Here is a tiny trained network, its code and every weight. The questions are about switching its units off for an input and a target symbol, where a switched-off unit gives its printed mean instead of its output.

import numpy as np


def w(rows, s, z=0):
    codes = np.array(rows[::2]) - 128.0
    scale = np.full(codes.shape[1], s)
    scale[-1] = z or s
    return codes * scale


def norm(h):
    return h / np.sqrt((h * h).mean(-1, keepdims=True) + 1e-5)


def f(y):
    return y / 2 * (1 + np.tanh(0.7978845608 * (y + 0.044715 * y**3)))


def softmax(a):
    e = np.exp(a - a.max(-1, keepdims=True))
    return e / e.sum(-1, keepdims=True)


def log_softmax(a):
    a = a - a.max(-1, keepdims=True)
    return a - np.log(np.exp(a).sum(-1, keepdims=True))


def net(x, mask):
    ids = ['βδεζηθλπτ'.index(c) for c in x.split()]
    T = len(ids)
    res = E[ids] + P[:T]
    u = 0
    for l in range(2):
        r = norm(res)
        for j in range(2):
            rows = slice(4 * j, 4 * j + 4)
            q, k, v = (r @ M[l][rows].T for M in (Q, K, V))
            z = softmax(np.where(np.tri(T) > 0, q @ k.T / 4**0.5, -1e9)) @ v
            o = O[l][rows]
            res = res + np.where(mask[u + j], z, o[:, -1]) @ o[:, :-1]
        u += 2
        y = f(norm(res) @ A[l][:, :-1].T + A[l][:, -1])
        res = res + np.where(mask[u : u + 4], y, B[l][:, -1]) @ B[l][:, :-1]
        u += 4
    return log_softmax(norm(res)[-1] @ U[:, :-1].T + U[:, -1])


Q, K, V, O, A, B = {}, {}, {}, {}, {}, {}
E = w([
[205,115,70],'β',
[144,99,113],'δ',
[143,103,117],'ε',
[143,102,116],'ζ',
[141,104,117],'η',
[133,115,5],'θ',
[114,228,132],'λ',
[161,118,147],'π',
[88,108,115],'τ',
],0.016)
P = w([
[155,2,103],'0',
[155,39,120],'1',
[151,77,125],'2',
[148,101,123],'3',
[158,127,110],'4',
[162,146,105],'5',
[162,163,102],'6',
[158,177,99],'7',
[147,190,102],'8',
[162,190,87],'9',
],0.004)
Q[0] = w([
[164,177,124],'0.h0',
[97,164,135],'0.h0',
[107,163,156],'0.h0',
[135,213,150],'0.h0',
[203,94,55],'0.h1',
[247,85,104],'0.h1',
[219,112,133],'0.h1',
[224,59,61],'0.h1',
],0.011)
K[0] = w([
[101,161,166],'0.h0',
[128,104,180],'0.h0',
[87,105,146],'0.h0',
[86,128,199],'0.h0',
[106,183,134],'0.h1',
[116,254,168],'0.h1',
[107,190,173],'0.h1',
[107,208,136],'0.h1',
],0.014)
V[0] = w([
[184,77,142],'0.h0',
[146,107,150],'0.h0',
[99,144,154],'0.h0',
[101,1,141],'0.h0',
[124,128,133],'0.h1',
[154,92,139],'0.h1',
[164,72,178],'0.h1',
[150,155,190],'0.h1',
],0.0076)
O[0] = w([
[91,64,133,254],'0.h0',
[120,103,106,163],'0.h0',
[151,160,110,55],'0.h0',
[135,2,110,237],'0.h0',
[127,122,133,122],'0.h1',
[137,184,156,171],'0.h1',
[147,180,166,183],'0.h1',
[159,57,162,126],'0.h1',
],0.0078,0.0041)
A[0] = w([
[162,77,107,19],'0.n0',
[252,135,176,190],'0.n1',
[77,154,88,3],'0.n2',
[155,128,134,104],'0.n3',
],0.0048,0.0019)
B[0] = w([
[124,146,157,175],'0.n0',
[72,137,253,254],'0.n1',
[123,80,84,65],'0.n2',
[117,123,142,125],'0.n3',
],0.0068,0.0017)
Q[1] = w([
[140,159,149],'1.h0',
[131,146,169],'1.h0',
[118,91,138],'1.h0',
[135,135,104],'1.h0',
[130,99,159],'1.h1',
[92,30,105],'1.h1',
[166,251,128],'1.h1',
[103,160,87],'1.h1',
],0.019)
K[1] = w([
[162,105,150],'1.h0',
[161,101,230],'1.h0',
[79,121,110],'1.h0',
[138,150,92],'1.h0',
[163,156,162],'1.h1',
[150,252,133],'1.h1',
[77,10,99],'1.h1',
[40,108,84],'1.h1',
],0.014)
V[1] = w([
[190,123,128],'1.h0',
[237,112,118],'1.h0',
[22,168,111],'1.h0',
[254,130,75],'1.h0',
[143,240,131],'1.h1',
[168,164,71],'1.h1',
[188,63,94],'1.h1',
[57,68,135],'1.h1',
],0.0065)
O[1] = w([
[142,144,125,149],'1.h0',
[177,164,131,183],'1.h0',
[92,118,145,6],'1.h0',
[157,158,165,133],'1.h0',
[150,1,111,33],'1.h1',
[163,99,66,66],'1.h1',
[149,207,132,202],'1.h1',
[91,196,140,141],'1.h1',
],0.0079,0.0025)
A[1] = w([
[135,215,136,18],'1.n0',
[133,92,120,2],'1.n1',
[3,112,9,128],'1.n2',
[138,61,117,42],'1.n3',
],0.0064,0.0037)
B[1] = w([
[97,77,63,121],'1.n0',
[161,2,94,63],'1.n1',
[42,172,204,255],'1.n2',
[140,76,93,104],'1.n3',
],0.0071,0.002)
U = w([
[162,119,236,101],'β',
[131,140,112,79],'δ',
[157,103,106,254],'ε',
[11,121,149,106],'ζ',
[247,157,78,65],'η',
[113,149,37,133],'θ',
[136,137,93,154],'λ',
[136,131,123,47],'π',
[108,95,103,246],'τ',
],0.016,0.0054)

Each question gives the input, a string of symbols that net reads in full, and the target symbol t.
The units are the heads (4 rows each of Q, K, V and O) and the neurons (one row each of A and B). Each row of codes is followed by its name. A weight is (code - 128) times the scale printed after its matrix; where a second scale follows, it is the last column's (O, A, B and U).
mask holds one flag per unit, layer by layer, with each layer's heads first. A switched-off unit (its flag False) gives its mean, the last column of its rows in O or B, instead of its output. The means were averaged over made-up inputs and are rounded, as every weight is.
A unit's drop is (log p(t) with every unit on - log p(t) with that unit switched off) / (log p(t) with every unit on - log p(t) with every unit switched off).
unit that matters most: the unit with the biggest drop
heads that matter: for each layer, one digit per head in row order, 1 if its drop is at least 0.15 and else 0, layers parted by /
drop when u is switched off: that unit's drop, to one decimal
input θ π β η, target η: heads that matter -> 00 / 01
input τ β τ β η θ η, target θ: heads that matter -> 01 / 01
input β ζ β τ δ, target ζ: unit that matters most -> 0.h1
input δ β δ, target η: heads that matter -> 00 / 01
input π τ δ λ ζ τ ζ, target τ: heads that matter -> 00 / 00
input τ θ ε, target θ: heads that matter -> 11 / 01
input π δ π τ η, target ζ: heads that matter -> 01 / 11
input η η π θ π β ε, target η: heads that matter -> 10 / 01
input π β π π β π τ η, target ζ: heads that matter -> 01 / 10
input ε δ π τ δ, target ζ: heads that matter -> 01 / 11
input β η λ η π θ π β π π, target ε: heads that matter -> 01 / 01
input τ β β δ η, target η: heads that matter -> 00 / 00
input τ ε τ β β τ π λ π ζ, target ε: heads that matter -> 00 / 01
input λ δ θ τ π ζ η, target ε: unit that matters most -> 0.h0
input π π τ ζ, target ζ: drop when 1.h1 is switched off -> 1.0
input π λ τ β π π τ ε ε, target τ: drop when 1.h1 is switched off -> 0.2
input π π δ ε β η δ, target η: drop when 1.h0 is switched off -> 0.1
